array([ 2.41, -3.33, -0.26, -6.57, -0.36, -3.38,  1.42]) --> 1.42
array([ 4.06,  3.35,  1.04,  1.84, -2.63,  6.82]) --> 6.82
array([ 5.94,  2.32,  0.27, -0.91, -6.75, -1.07, -4.43]) --> -4.43
array([ 1.14, -6.94, -7.73, -3.66]) --> -3.66
array([ 6.58,  7.60,  6.75,  6.41, -2.46, -2.67]) --> -2.67
array([-7.67,  7.19, -4.22, -3.23]) --> -3.23
array([1.93, 6.07, 6.58, 5.93]) --> 5.93
array([ 2.27, -5.62, -6.27, -4.97,  2.55,  3.47]) --> 3.47
array([-6.81,  6.45, -8.56, -7.37,  3.99]) --> 3.99
---
-0.073  -0.104   0.018  -0.046  -0.099
-0.049  -0.196   0.153  -0.085  -0.064
-0.076  -0.092   0.004  -0.043  -0.109
result: -0.099

 16.88  -19.50  -16.56  -21.57
  9.74  -20.70  -14.66  -19.58
 19.03  -18.55  -18.21  -22.46
result: 9.74

-0.03  -0.10  -0.13   0.07   0.09   0.04  -0.06
-0.07  -0.05  -0.17   0.08   0.14   0.05  -0.04
result: 0.09

-1.51   0.13  -1.19  -1.43   1.77   0.58 result: 1.77

-170.09  -189.67   -30.47   -59.81   186.86
-162.56  -190.48   -35.49   -60.83   193.66
-158.21  -190.92   -37.52   -60.03   191.52
result: 186.86

 0.03   0.02  -0.18  -0.11  -0.04   0.12  -0.16
 0.02  -0.21  -0.06  -0.10   0.03  -0.05  -0.08
result: -0.04
---
5.15 -6.93 7.35 3.85 -> 5.15, 3.85

-3.96 2.14 5.68 1.65 8.18
-0.55 0.44 2.87 3.96 7.63
-> -3.96, 7.63

-5.85 1.25 6.99 4.40 -2.55 -4.87 -> -5.85, -4.87

0.75 -7.66 1.28 5.98 -> 0.75, 5.98

1.76 -0.54 -1.04 0.83
-5.31 -1.89 1.93 2.24
3.15 6.06 1.38 -3.81
-> 1.76, -3.81

-3.79 3.60 -6.52 -3.06 -> -3.79, -3.06

-6.58 5.95 -1.04 6.81 -4.53 -> -6.58, -4.53

-1.36 -7.39 -3.09 -2.37 0.60 3.51 5.92
-0.91 -2.76 -2.86 -2.18 -0.22 1.85 3.25
-> -1.36, 3.25

0.93 7.63 5.62 2.86 -> 0.93, 2.86

-5.94 -8.38 0.17 6.42
-7.56 8.24 3.53 1.00
-3.53 -8.19 0.67 -3.61
-> -5.94, -3.61
---
0.59 -8.35 6.26 3.76 7.48 -6.83 >> -6.83
-6.11 -4.88 3.06 -1.98 -2.89 >> -2.89
-1.95 4.33 3.85 2.01 -6.50 >> -6.50
-5.87 -8.54 -1.32 -6.89 >> -6.89
1.38 0.20 4.48 8.42 >> 8.42
-2.17 6.73 -0.81 1.38 -7.08 -7.84 >> -7.84
---
Input:
array([[ 1.62,  3.63, -2.00, -6.50],
       [-6.16,  1.89,  5.63,  0.65],
       [ 3.89,  0.11,  3.81,  8.55]])
Output: 0.11

Input:
array([[-5.09, -3.27, -0.95, -1.89,  5.24,  4.70, -4.16],
       [-7.12,  4.18, -7.12,  2.09,  5.98,  7.02, -5.10],
       [ 6.04,  7.27,  8.13, -0.11, -5.05, -3.70, -6.29]])
Output: -5.05

Input:
array([[-0.66, -2.07, -5.52, -0.01],
       [-0.25, -1.20, -1.02,  1.37],
       [-1.32, -3.93, -8.45,  2.35]])
Output: -3.93

Input:
array([[ 0.29,  1.62, -1.68, -0.73,  2.37, -1.11],
       [-0.03,  2.74, -1.58, -1.75, -0.72, -1.87],
       [ 4.61, -0.58,  6.58,  5.93, -2.05,  1.10]])
Output: 5.93

Input:
array([[-0.70, -0.08, -4.19, -4.63,  3.82,  0.40],
       [-5.20,  2.93, -0.13, -0.92,  0.43,  0.54],
       [ 1.66, -3.23,  1.84, -1.80,  2.74, -7.51]])
Output: -1.80

Input:
array([[-5.04, -8.47,  3.36,  7.65,  1.51],
       [ 3.53,  7.90, -3.08, -5.68, -3.07],
       [ 7.76,  2.64,  2.17, -5.08,  1.94]])
Output: 2.17
---
-5.43 3.60 6.25 0.31 4.26 1.87
-4.26 2.85 4.87 0.42 3.36 1.62
4.13 0.05 -4.80 -1.30 -4.14 -3.17
result: -5.43

3.98 -3.98 5.01 -1.33 -2.57 1.01 -3.98
4.20 2.17 -6.01 5.22 3.61 -1.45 0.73
2.06 -4.25 3.32 3.89 -1.85 -2.03 -3.69
result: 3.98

-1.06 1.11 1.15 0.10
-1.21 0.94 1.24 1.99
-5.69 3.76 6.55 -0.36
result: -1.06

-4.62 4.40 1.12 -4.81 -3.84 -4.85 -5.82
0.93 -1.99 2.50 2.20 -0.81 1.17 -0.14
-7.37 7.38 1.04 -8.27 -5.40 -7.94 -8.43
result: -4.62

5.13 -2.84 -5.55 0.19 -0.41
4.25 -6.00 1.20 5.62 -6.29
1.79 4.42 -2.05 -6.71 -4.67
result: 5.13

4.25 4.02 3.57 4.45
6.00 4.51 4.96 2.90
7.34 4.26 3.67 5.93
result: 4.25
---
[[  48.6   44.6  145.1   -3.1]
 [ -55.9 -156.2  118.5  -25.7]
 [ -31.8  -80.2  122.5   45.3]] -156.2

[[  78.84  -24.16  -15.13    6.90 -203.32]
 [ 161.01   -2.30   48.08  -25.82 -156.36]] -24.16

[[-0.104 -0.537  2.116 -0.144  0.330 -1.246]
 [-0.071  0.134 -0.755 -0.133 -0.088  0.539]] -0.537

[[-0.17 -0.15 -0.13 -0.16  0.12]
 [-0.08  0.17 -0.14  0.23  0.20]
 [-0.09  0.16 -0.17  0.05  0.18]] 0.17

[[-0.13 -0.11 -0.08  0.04  0.11]
 [ 0.11 -0.01  0.09 -0.03  0.01]
 [-0.11  0.13  0.13 -0.09  0.11]] -0.01

[[ 142.82  117.40   58.50  222.06   45.45]
 [  42.35  -32.55   45.83 -153.57  -30.86]
 [  26.46   -1.44   17.65 -204.37  -20.78]] -32.55
---
6.79 0.40 1.58 -3.58 3.19 2.66 -5.58 -> -5.58
-5.46 -8.38 -6.94 -8.03 -2.62 6.64 8.37 -> 8.37
-6.62 -0.47 8.44 -6.25 -> -6.25
-4.08 2.85 -0.99 -3.73 2.59 -2.51 7.05 -> 7.05
-3.82 -3.33 6.91 0.59 2.39 -3.69 -4.01 -> -4.01
4.29 -0.99 -6.30 5.03 7.49 -> 7.49
---
[[4483, 5979, 3155, 6331],
 [8258, 4651, 1911, 6343],
 [2376, 2897, 3122, 2516]] -> 2897

[124, 225, 27, 50] -> 225

[[4326, 8418, 5605, 1830],
 [2191, 9650, 9603, 2966],
 [8230, 1157, 4147, 7889]] -> 1157

[[-39, -46, -44, -45],
 [26, -18, -47, -40]] -> -18

[[148, 146, 113, 116],
 [202, 172, 59, 91],
 [188, 220, 227, 147]] -> 220

[[6614, 2543, 7651, 5775],
 [6580, 2063, 7771, 5659]] -> 2063

[9, 1, 5, 0] -> 1

[[-20, -9, -37, 38],
 [-29, 13, 9, 3]] -> 13
---
-4.57   5.95   6.03  -0.40
-4.50   5.46   1.33  -5.20
gives 6.03

 3.02   5.06   4.59  -6.01 gives 4.59

6.51  5.26  5.47  4.39 gives 5.47

-5.76  -7.13  -4.69  -4.61 gives -4.69

-1.30  -6.30  -4.44  -5.35 gives -4.44

-7.44   8.15  -7.86   7.57
 0.18  -7.80  -3.57  -5.91
 3.24  -5.32  -7.51  -2.56
gives -7.86

 6.77  -7.91  -0.79  -8.15
-4.02  -6.07  -3.11  -3.68
gives -0.79
---
[[ 0.17  0.13  0.12 -0.02]
 [ 0.03 -0.11  0.20  0.04]
 [-0.07  0.09 -0.17  0.09]] yields 0.17

[[ -7.040 -16.111  10.659  -9.800]
 [ -7.040 -10.572  -0.046  -9.800]] yields -7.040

[[ -48.693   48.726  162.138   91.697  156.830  -65.117]
 [-109.045   97.254  149.618   46.986  216.647 -130.775]
 [-104.011   63.564   48.473   81.745  207.843 -132.061]] yields -48.693

[[  8.28  -4.63 -11.92   7.81]
 [ -4.47  -4.14  13.77  -9.44]
 [-17.56   1.98  -5.89   8.23]] yields 8.28

[[  51.78 -156.42  -27.47 -172.62   43.31   33.46  140.36]
 [-169.32  -77.67  -53.21   41.30 -150.33  145.76  -12.48]] yields 51.78

[ 0.77  1.40 -0.97 -0.39] yields 0.77

[ 189.2   -7.4   83.1 -166.4  -13.4  -94.1] yields 189.2

[ 1.87 -1.38 -0.16  0.62  0.78  1.77] yields 1.87

[-12.2 -15.6   1.0  14.5] yields -12.2
